Below are the code and all the weights of a small trained network. Each question names an input and a class and asks about switching units off, where a switched-off unit gives its printed mean instead of its output.

import numpy as np


def w(rows, s, z=0):
    codes = np.array(rows[::2]) - 128.0
    scale = np.full(codes.shape[1], s)
    scale[-1] = z or s
    return codes * scale


def f(y):
    return y / 2 * (1 + np.tanh(0.7978845608 * (y + 0.044715 * y**3)))


def log_softmax(a):
    a = a - a.max(-1, keepdims=True)
    return a - np.log(np.exp(a).sum(-1, keepdims=True))


def net(x, mask):
    res = np.array(x, float).reshape(1, 5) / 4 @ E
    y = f(res @ A[0][:, :-1].T + A[0][:, -1])
    res = res + np.where(mask, y, B[0][:, -1]) @ B[0][:, :-1]
    return log_softmax(res[-1] @ U[:, :-1].T + U[:, -1])


A, B = {}, {}
E = w([
[43,127,198,185,94,219,205,101],'x0',
[147,120,124,134,120,133,133,118],'x1',
[181,25,226,110,184,106,162,140],'x2',
[162,178,148,174,238,202,28,35],'x3',
[82,2,60,184,166,179,80,227],'x4',
],0.0067)
A[0] = w([
[87,117,188,153,107,205,184,108,255],'n0',
[142,136,131,178,172,177,99,81,91],'n1',
[168,203,176,121,65,99,194,37,63],'n2',
[85,109,187,172,95,194,189,98,59],'n3',
[110,75,97,151,136,162,98,147,54],'n4',
[170,126,92,75,142,71,80,137,85],'n5',
[60,198,2,143,92,154,81,119,78],'n6',
[180,57,217,97,196,134,159,164,77],'n7',
[103,87,114,142,138,153,88,160,55],'n8',
[128,86,125,101,44,82,207,196,32],'n9',
[57,76,92,189,144,178,110,201,142],'n10',
[133,91,96,171,133,158,115,171,78],'n11',
[196,129,67,92,152,92,105,135,72],'n12',
[196,99,93,65,140,63,90,138,170],'n13',
[111,196,59,156,65,148,121,149,61],'n14',
[153,145,160,164,221,176,55,69,76],'n15',
[130,64,69,185,130,148,123,140,69],'n16',
],0.0086,0.0072)
B[0] = w([
[132,162,74,170,138,90,33,189,255],'n0',
[94,91,74,89,69,126,139,135,178],'n1',
[162,125,168,32,168,56,66,126,195],'n2',
[44,179,70,154,187,56,50,131,175],'n3',
[102,169,162,51,164,90,125,84,145],'n4',
[56,166,92,149,167,108,74,126,170],'n5',
[165,91,196,201,108,92,156,52,200],'n6',
[152,97,164,225,108,53,146,8,195],'n7',
[115,150,142,71,151,101,131,94,140],'n8',
[61,65,67,83,41,126,167,94,209],'n9',
[191,160,152,64,135,78,81,128,223],'n10',
[129,146,164,64,158,71,124,95,151],'n11',
[40,136,108,143,178,86,111,171,162],'n12',
[101,180,116,177,123,104,70,149,225],'n13',
[119,71,158,173,146,74,168,44,157],'n14',
[59,56,63,65,2,174,185,123,222],'n15',
[131,171,190,37,170,82,122,81,156],'n16',
],0.0086,0.0084)
U = w([
[68,86,78,86,54,142,160,132,105],'0',
[172,156,182,39,182,107,107,125,98],'1',
[150,129,115,165,124,136,112,161,249],'2',
[65,164,89,206,181,116,93,171,75],'3',
[160,95,188,240,125,115,155,61,118],'4',
[248,153,114,208,141,229,138,238,158],'5',
[131,120,149,135,219,176,245,157,94],'6',
[151,125,173,137,173,192,248,169,96],'7',
],0.011,0.016)

Each question gives the input, the list of numbers given to net, and the class t.
The units are the neurons (one row each of A and B). Each row of codes is followed by its name. A weight is (code - 128) times the scale printed after its matrix; where a second scale follows, it is the last column's (A, B and U).
mask holds one flag per neuron, in row order. A switched-off neuron (its flag False) gives its mean, the last column of its row in B, instead of its output. The means were averaged over made-up inputs and are rounded, as every weight is.
A unit's drop is (log p(t) with every unit on - log p(t) with that unit switched off) / (log p(t) with every unit on - log p(t) with every unit switched off).
The circuit of an input: a set's keep is (log p(t) with only the set's units on - log p(t) with every unit switched off) / (log p(t) with every unit on - log p(t) with every unit switched off). Starting from the 12 units with the biggest drops (on a tie, the unit counted first), units are removed one at a time, each time the one whose removal leaves the highest keep (on an exact tie, the one counted first), for as long as the keep stays at least 0.8.
units of the circuit, in order: the units of the circuit, biggest drop first
most important unit: the unit with the biggest drop
top k neurons: the k neurons with the biggest drops, biggest first
drop when u is switched off: that unit's drop, to one decimal
input [3,4,1,-1,-6], class 1: units of the circuit, in order => n2
input [4,8,8,-1,8], class 1: units of the circuit, in order => n10; n16
input [-6,4,-1,7,-4], class 0: top 2 neurons => n15; n0
input [-7,-4,-3,-4,7], class 1: units of the circuit, in order => n10; n16
input [2,-3,-3,5,2], class 0: top 3 neurons => n15; n1; n13
input [8,1,8,-3,-3], class 3: top 2 neurons => n3; n0
input [-5,5,-8,-5,0], class 4: units of the circuit, in order => n6; n14
input [4,-5,2,-6,8], class 1: units of the circuit, in order => n10; n16
input [1,1,-5,-1,1], class 4: units of the circuit, in order => n6; n14; n15
input [3,-6,-7,-1,-5], class 4: top 2 neurons => n6; n14
input [-8,-4,1,-7,1], class 3: top 3 neurons => n13; n15; n5
input [5,-3,-5,5,-7], class 1: top 4 neurons => n2; n9; n13; n7
input [-2,7,0,6,7], class 1: units of the circuit, in order => n10; n16
input [-2,0,-4,2,1], class 4: units of the circuit, in order => n6; n0
input [4,0,-8,5,4], class 4: units of the circuit, in order => n6
input [-8,0,7,3,-6], class 3: units of the circuit, in order => n13; n5
input [8,7,-2,-4,6], class 3: top 3 neurons => n3; n0; n2
input [-5,3,8,-7,1], class 4: top 2 neurons => n7; n15
input [-5,0,6,-3,-4], class 4: top 2 neurons => n7; n0
input [5,4,4,5,-8], class 1: top neuron => n2
input [8,5,4,-6,5], class 3: top 3 neurons => n3; n0; n15
input [6,5,-4,8,4], class 0: top 2 neurons => n15; n1
input [-6,4,2,6,-5], class 0: top 2 neurons => n15; n0
input [6,-1,0,7,1], class 0: top 3 neurons => n15; n1; n13
input [-7,-3,5,3,-4], class 3: drop when n13 is switched off => 0.2
input [-4,-3,-5,7,-5], class 0: drop when n15 is switched off => 0.8
input [3,-3,0,1,5], class 1: most important unit => n10
